Below are the code and all the weights of a small trained network. Each question names an input and a target symbol and asks about switching units off, where a switched-off unit gives its printed mean instead of its output.

import numpy as np


def w(rows, s, z=0):
    codes = np.array(rows[::2]) - 128.0
    scale = np.full(codes.shape[1], s)
    scale[-1] = z or s
    return codes * scale


def f(y):
    return y / 2 * (1 + np.tanh(0.7978845608 * (y + 0.044715 * y**3)))


def softmax(a):
    e = np.exp(a - a.max(-1, keepdims=True))
    return e / e.sum(-1, keepdims=True)


def log_softmax(a):
    a = a - a.max(-1, keepdims=True)
    return a - np.log(np.exp(a).sum(-1, keepdims=True))


def net(x, mask):
    ids = ['ΠΣαβδεζηθμτφω'.index(c) for c in x.split()]
    T = len(ids)
    res = E[ids] + P[:T]
    u = 0
    for l in range(2):
        r = res
        for j in range(2):
            rows = slice(2 * j, 2 * j + 2)
            q, k, v = (r @ M[l][rows].T for M in (Q, K, V))
            z = softmax(np.where(np.tri(T) > 0, q @ k.T / 2**0.5, -1e9)) @ v
            o = O[l][rows]
            res = res + np.where(mask[u + j], z, o[:, -1]) @ o[:, :-1]
        u += 2
        y = f(res @ A[l][:, :-1].T + A[l][:, -1])
        res = res + np.where(mask[u : u + 16], y, B[l][:, -1]) @ B[l][:, :-1]
        u += 16
    return log_softmax(res[-1] @ U[:, :-1].T + U[:, -1])


Q, K, V, O, A, B = {}, {}, {}, {}, {}, {}
E = w([
[246,46,126,239],'Π',
[139,118,57,149],'Σ',
[120,149,82,29],'α',
[202,170,54,85],'β',
[251,69,142,162],'δ',
[203,62,112,77],'ε',
[140,178,122,250],'ζ',
[136,62,170,169],'η',
[169,197,72,243],'θ',
[105,198,158,173],'μ',
[88,78,50,146],'τ',
[4,138,145,159],'φ',
[54,25,120,165],'ω',
],0.023)
P = w([
[82,179,1,152],'0',
[88,176,49,202],'1',
[91,165,54,197],'2',
[93,159,57,182],'3',
[96,150,60,187],'4',
[97,146,67,178],'5',
[106,140,68,174],'6',
[109,134,70,170],'7',
[105,133,79,162],'8',
[110,126,83,165],'9',
[115,121,85,157],'10',
[119,118,87,155],'11',
[119,128,81,164],'12',
],0.0071)
Q[0] = w([
[163,126,131,145],'0.h1',
[138,148,142,150],'0.h1',
[112,134,4,143],'0.h2',
[110,126,127,131],'0.h2',
],0.032)
K[0] = w([
[181,94,88,159],'0.h1',
[113,112,119,148],'0.h1',
[148,5,190,106],'0.h2',
[123,121,159,125],'0.h2',
],0.022)
V[0] = w([
[95,190,228,80],'0.h1',
[86,164,123,112],'0.h1',
[31,147,253,140],'0.h2',
[223,39,232,131],'0.h2',
],0.0056)
O[0] = w([
[116,144,203,161,21],'0.h1',
[109,113,165,113,152],'0.h1',
[128,87,124,154,1],'0.h2',
[72,167,1,193,91],'0.h2',
],0.0086,0.006)
A[0] = w([
[183,63,128,45,164],'0.n1',
[175,95,118,145,64],'0.n2',
[204,190,152,148,141],'0.n3',
[73,169,205,156,142],'0.n4',
[111,88,251,148,167],'0.n5',
[177,96,128,93,168],'0.n6',
[181,196,133,74,87],'0.n7',
[150,168,62,156,65],'0.n8',
[172,118,66,174,78],'0.n9',
[58,215,135,114,90],'0.n10',
[93,139,199,67,1],'0.n11',
[254,115,153,173,167],'0.n12',
[109,19,126,167,79],'0.n13',
[84,127,231,106,73],'0.n14',
[170,148,175,164,111],'0.n15',
[171,148,134,64,135],'0.n16',
],0.012,0.0067)
B[0] = w([
[89,64,108,137,222],'0.n1',
[187,166,140,139,139],'0.n2',
[70,150,155,147,182],'0.n3',
[93,176,110,172,154],'0.n4',
[120,87,93,188,168],'0.n5',
[130,79,104,141,176],'0.n6',
[181,91,183,131,174],'0.n7',
[143,69,221,116,254],'0.n8',
[156,77,163,143,254],'0.n9',
[170,133,172,66,176],'0.n10',
[177,202,151,2,141],'0.n11',
[169,218,65,139,205],'0.n12',
[117,111,212,119,211],'0.n13',
[173,52,159,77,149],'0.n14',
[116,192,102,51,141],'0.n15',
[129,52,182,108,177],'0.n16',
],0.0092,0.0084)
Q[1] = w([
[50,109,40,254],'1.h1',
[63,69,141,115],'1.h1',
[128,254,151,137],'1.h2',
[252,99,211,86],'1.h2',
],0.0098)
K[1] = w([
[170,165,165,36],'1.h1',
[128,171,175,141],'1.h1',
[185,195,168,149],'1.h2',
[246,71,82,117],'1.h2',
],0.011)
V[1] = w([
[184,125,90,131],'1.h1',
[96,96,143,111],'1.h1',
[250,175,209,132],'1.h2',
[62,144,253,172],'1.h2',
],0.0053)
O[1] = w([
[108,139,115,141,131],'1.h1',
[126,155,149,170,236],'1.h1',
[253,137,136,111,35],'1.h2',
[169,79,74,137,5],'1.h2',
],0.0062,0.003)
A[1] = w([
[211,190,104,159,44],'1.n1',
[59,150,145,131,50],'1.n2',
[68,126,107,96,63],'1.n3',
[92,121,78,152,154],'1.n4',
[158,108,200,145,88],'1.n5',
[162,214,97,126,182],'1.n6',
[64,83,144,83,183],'1.n7',
[122,211,192,114,254],'1.n8',
[101,156,207,163,233],'1.n9',
[95,125,213,145,43],'1.n10',
[129,85,111,253,89],'1.n11',
[159,145,100,22,84],'1.n12',
[98,130,127,86,133],'1.n13',
[128,49,126,154,60],'1.n14',
[164,186,12,79,139],'1.n15',
[83,230,133,76,152],'1.n16',
],0.013,0.0057)
B[1] = w([
[14,119,127,80,193],'1.n1',
[190,101,134,25,154],'1.n2',
[167,205,118,132,164],'1.n3',
[129,134,182,104,178],'1.n4',
[168,161,137,116,178],'1.n5',
[139,43,124,123,172],'1.n6',
[65,121,123,171,252],'1.n7',
[146,75,184,169,171],'1.n8',
[105,114,78,143,178],'1.n9',
[179,124,126,157,158],'1.n10',
[96,194,130,87,233],'1.n11',
[96,168,159,151,172],'1.n12',
[149,163,161,137,154],'1.n13',
[167,125,117,105,222],'1.n14',
[207,177,5,125,149],'1.n15',
[192,155,110,179,152],'1.n16',
],0.012,0.018)
U = w([
[117,182,149,232,120],'Π',
[127,55,153,223,150],'Σ',
[179,181,107,115,233],'α',
[131,150,119,61,2],'β',
[123,113,199,118,10],'δ',
[127,136,60,194,134],'ε',
[117,254,75,161,103],'ζ',
[141,142,113,138,156],'η',
[133,13,105,80,58],'θ',
[187,102,130,95,153],'μ',
[11,126,115,174,175],'τ',
[173,169,137,175,191],'φ',
[146,149,63,96,93],'ω',
],0.009,0.0053)

Each question gives the input, a string of symbols that net reads in full, and the target symbol t.
The units are the heads (2 rows each of Q, K, V and O) and the neurons (one row each of A and B). Each row of codes is followed by its name. A weight is (code - 128) times the scale printed after its matrix; where a second scale follows, it is the last column's (O, A, B and U).
mask holds one flag per unit, layer by layer, with each layer's heads first. A switched-off unit (its flag False) gives its mean, the last column of its rows in O or B, instead of its output. The means were averaged over made-up inputs and are rounded, as every weight is.
A unit's drop is (log p(t) with every unit on - log p(t) with that unit switched off) / (log p(t) with every unit on - log p(t) with every unit switched off).
The circuit of an input: a set's keep is (log p(t) with only the set's units on - log p(t) with every unit switched off) / (log p(t) with every unit on - log p(t) with every unit switched off). Starting from the 12 units with the biggest drops (on a tie, the unit counted first), units are removed one at a time, each time the one whose removal leaves the highest keep (on an exact tie, the one counted first), for as long as the keep stays at least 0.8.
circuit, biggest first: the units of the circuit, biggest drop first
most important unit: the unit with the biggest drop
k most important neurons: the k neurons with the biggest drops, biggest first
k most important neurons of layer l: the k neurons of layer l with the biggest drops, biggest first
heads that matter: for each layer, one digit per head in row order, 1 if its drop is at least 0.15 and else 0, layers parted by /
input η μ β φ τ τ τ φ τ β θ ζ, target ζ: heads that matter -> 11 / 00
input α β τ μ μ τ α, target δ: circuit, biggest first -> (0.h2 1.n12 0.n16)
input Π β α μ Σ η τ β τ θ, target ζ: 2 most important neurons -> (1.n11 0.n9)
input θ δ η τ τ τ τ β τ ζ α η, target θ: 2 most important neurons of layer 1 -> (1.n3 1.n12)
input τ ω ε τ μ φ α α θ β η, target τ: 3 most important neurons -> (0.n1 0.n8 0.n5)
input τ τ α η θ η τ θ μ τ θ ζ, target ζ: heads that matter -> 01 / 00
input τ Σ μ θ α θ α τ ω ζ τ η, target τ: 2 most important neurons -> (0.n5 0.n1)
input α τ τ Π τ Σ α ω μ θ τ α δ, target ω: circuit, biggest first -> (0.n12 1.n15 1.n1 1.n6)
input α τ Σ θ τ δ Π θ, target α: circuit, biggest first -> (0.n8 1.n5 1.n7 1.n11)
input α τ θ τ τ τ τ τ τ τ θ δ θ, target φ: 3 most important neurons -> (0.n8 0.n9 0.n12)
input μ α τ τ θ β τ Σ δ α, target φ: heads that matter -> 01 / 01
input Π θ α τ ε τ α, target Π: 3 most important neurons -> (0.n12 0.n16 1.n12)
input τ μ α ω τ τ Π Σ, target τ: circuit, biggest first -> (0.n8 1.h2 0.h2)
input ζ τ ζ τ ζ ζ θ τ α Π τ α α, target α: heads that matter -> 11 / 01
input τ μ η τ φ, target ζ: circuit, biggest first -> (0.n8 1.n3 1.n16 0.n9)
input τ η ζ δ η α, target ζ: 2 most important neurons -> (0.n13 0.n9)
input α ζ τ β τ α α μ, target Σ: 3 most important neurons -> (1.n8 1.n11 1.n6)
input θ τ μ τ θ β θ η, target θ: circuit, biggest first -> (0.h2 0.n14 0.n1)
input α ζ ζ, target ε: 3 most important neurons -> (1.n6 1.n15 0.n15)
input τ θ τ τ θ, target θ: 3 most important neurons -> (1.n6 1.n1 0.n12)
input α α φ τ η, target α: 3 most important neurons -> (0.n12 0.n5 1.n11)
input Π θ ε, target θ: heads that matter -> 10 / 00
input μ Π α α, target α: 2 most important neurons of layer 1 -> (1.n15 1.n7)
input τ α τ α μ τ ω θ, target τ: circuit, biggest first -> (1.n1 0.n12 1.n6)
input τ τ η τ η α θ τ ω μ α, target τ: 3 most important neurons -> (1.n7 0.n12 0.n16)
input α θ α τ φ ω τ τ η θ θ, target ζ: heads that matter -> 01 / 00
input τ δ τ μ θ τ α δ ζ ζ, target φ: heads that matter -> 11 / 01
input α τ τ ζ δ θ, target φ: circuit, biggest first -> (0.n8 1.n5 1.h2)
input η τ ω μ ε τ μ η ζ φ, target ζ: 2 most important neurons -> (0.n4 0.n8)
input τ θ Σ θ Π θ α τ τ τ α α θ, target α: most important unit -> 0.h2
